Below is a small trained network, with its code and all its weights. Each question gives an input and a class and asks what happens when units are switched off, that is, made to give their printed mean instead of their output.

import numpy as np


def w(rows, s, z=0):
    codes = np.array(rows[::2]) - 128.0
    scale = np.full(codes.shape[1], s)
    scale[-1] = z or s
    return codes * scale


def norm(h):
    return h / np.sqrt((h * h).mean(-1, keepdims=True) + 1e-5)


def f(y):
    return np.maximum(y, 0)


def log_softmax(a):
    a = a - a.max(-1, keepdims=True)
    return a - np.log(np.exp(a).sum(-1, keepdims=True))


def net(x, mask):
    res = np.array(x, float).reshape(1, 7) / 4 @ E
    u = 0
    for l in range(3):
        y = f(norm(res) @ A[l][:, :-1].T + A[l][:, -1])
        res = res + np.where(mask[u : u + 4], y, B[l][:, -1]) @ B[l][:, :-1]
        u += 4
    return log_softmax(norm(res)[-1] @ U[:, :-1].T + U[:, -1])


A, B = {}, {}
E = w([
[129,119,140,134,106,119,124,134],'x0',
[129,136,118,126,127,119,127,125],'x1',
[113,154,225,52,129,89,186,59],'x2',
[125,126,122,117,114,140,140,127],'x3',
[128,139,121,135,135,120,120,116],'x4',
[3,85,109,133,155,97,123,160],'x5',
[130,135,130,133,137,121,118,129],'x6',
],0.012)
A[0] = w([
[253,139,76,219,88,160,134,179,49],'0.n0',
[151,96,149,92,87,157,130,125,137],'0.n1',
[111,106,180,35,128,125,98,83,144],'0.n2',
[94,119,46,198,111,143,112,242,2],'0.n3',
],0.0066,0.0037)
B[0] = w([
[115,210,111,203,139,161,254,168,254],'0.n0',
[163,165,46,120,115,98,83,162,165],'0.n1',
[149,113,171,118,162,62,141,193,210],'0.n2',
[162,68,108,52,112,88,87,32,243],'0.n3',
],0.01,0.0061)
A[1] = w([
[218,157,192,91,102,147,123,120,2],'1.n0',
[255,135,141,76,165,111,68,136,108],'1.n1',
[86,84,94,132,111,157,79,127,131],'1.n2',
[124,72,100,82,118,165,78,112,62],'1.n3',
],0.0098,0.0027)
B[1] = w([
[137,94,161,90,146,95,77,6,253],'1.n0',
[159,102,103,118,75,163,164,92,252],'1.n1',
[163,121,90,112,175,64,35,98,238],'1.n2',
[122,107,69,170,136,122,65,148,213],'1.n3',
],0.012,0.0045)
A[2] = w([
[118,157,123,233,107,244,147,127,100],'2.n0',
[217,177,63,184,94,183,130,156,13],'2.n1',
[137,129,163,112,131,151,174,75,5],'2.n2',
[35,148,201,93,139,82,154,193,23],'2.n3',
],0.011,0.0026)
B[2] = w([
[129,79,144,215,181,185,199,205,214],'2.n0',
[95,113,202,173,154,177,176,154,254],'2.n1',
[158,104,157,101,85,146,29,142,187],'2.n2',
[35,250,52,141,105,146,173,199,210],'2.n3',
],0.011,0.0079)
U = w([
[162,110,173,244,173,218,234,164,168],'0',
[221,143,231,55,81,115,128,12,130],'1',
[125,44,50,163,178,90,28,130,180],'2',
[9,241,139,93,124,58,186,211,3],'3',
],0.012,0.002)

Each question gives the input, the list of numbers given to net, and the class t.
The units are the neurons (one row each of A and B). Each row of codes is followed by its name. A weight is (code - 128) times the scale printed after its matrix; where a second scale follows, it is the last column's (A, B and U).
mask holds one flag per neuron, layer by layer. A switched-off neuron (its flag False) gives its mean, the last column of its row in B, instead of its output. The means were averaged over made-up inputs and are rounded, as every weight is.
A unit's drop is (log p(t) with every unit on - log p(t) with that unit switched off) / (log p(t) with every unit on - log p(t) with every unit switched off).
The circuit of an input: a set's keep is (log p(t) with only the set's units on - log p(t) with every unit switched off) / (log p(t) with every unit on - log p(t) with every unit switched off). Starting from all 12 units, units are removed one at a time, each time the one whose removal leaves the highest keep (on an exact tie, the one counted first), for as long as the keep stays at least 0.8.
units of the circuit, in order: the units of the circuit, biggest drop first
k most important neurons: the k neurons with the biggest drops, biggest first
k most important neurons of layer l: the k neurons of layer l with the biggest drops, biggest first
drop of u: that unit's drop, to one decimal
input [2,8,-8,-2,3,0,2], class 0: units of the circuit, in order	[2.n1]
input [3,-7,-8,-8,0,0,5], class 0: 3 most important neurons	[0.n0 1.n0 2.n1]
input [-4,4,3,0,-6,0,-8], class 1: 2 most important neurons	[0.n0 1.n1]
input [6,6,7,-4,5,1,4], class 3: 2 most important neurons	[0.n3 2.n3]
input [8,-5,0,7,4,7,-6], class 2: 2 most important neurons	[0.n0 1.n2]
input [7,6,1,-2,-6,-4,-8], class 1: 2 most important neurons	[1.n0 2.n0]
input [3,-2,8,6,4,2,-5], class 3: 2 most important neurons	[2.n3 0.n3]
input [4,8,7,3,-6,1,-1], class 3: 2 most important neurons of layer 0	[0.n3 0.n2]
input [1,-5,5,1,4,1,4], class 3: 2 most important neurons	[0.n3 2.n3]
input [-6,-1,2,-4,2,1,0], class 3: drop of 0.n3	3.8
input [4,0,1,1,-6,-3,-3], class 1: drop of 1.n0	0.7
input [8,0,-2,6,-2,1,5], class 2: drop of 0.n3	2.4
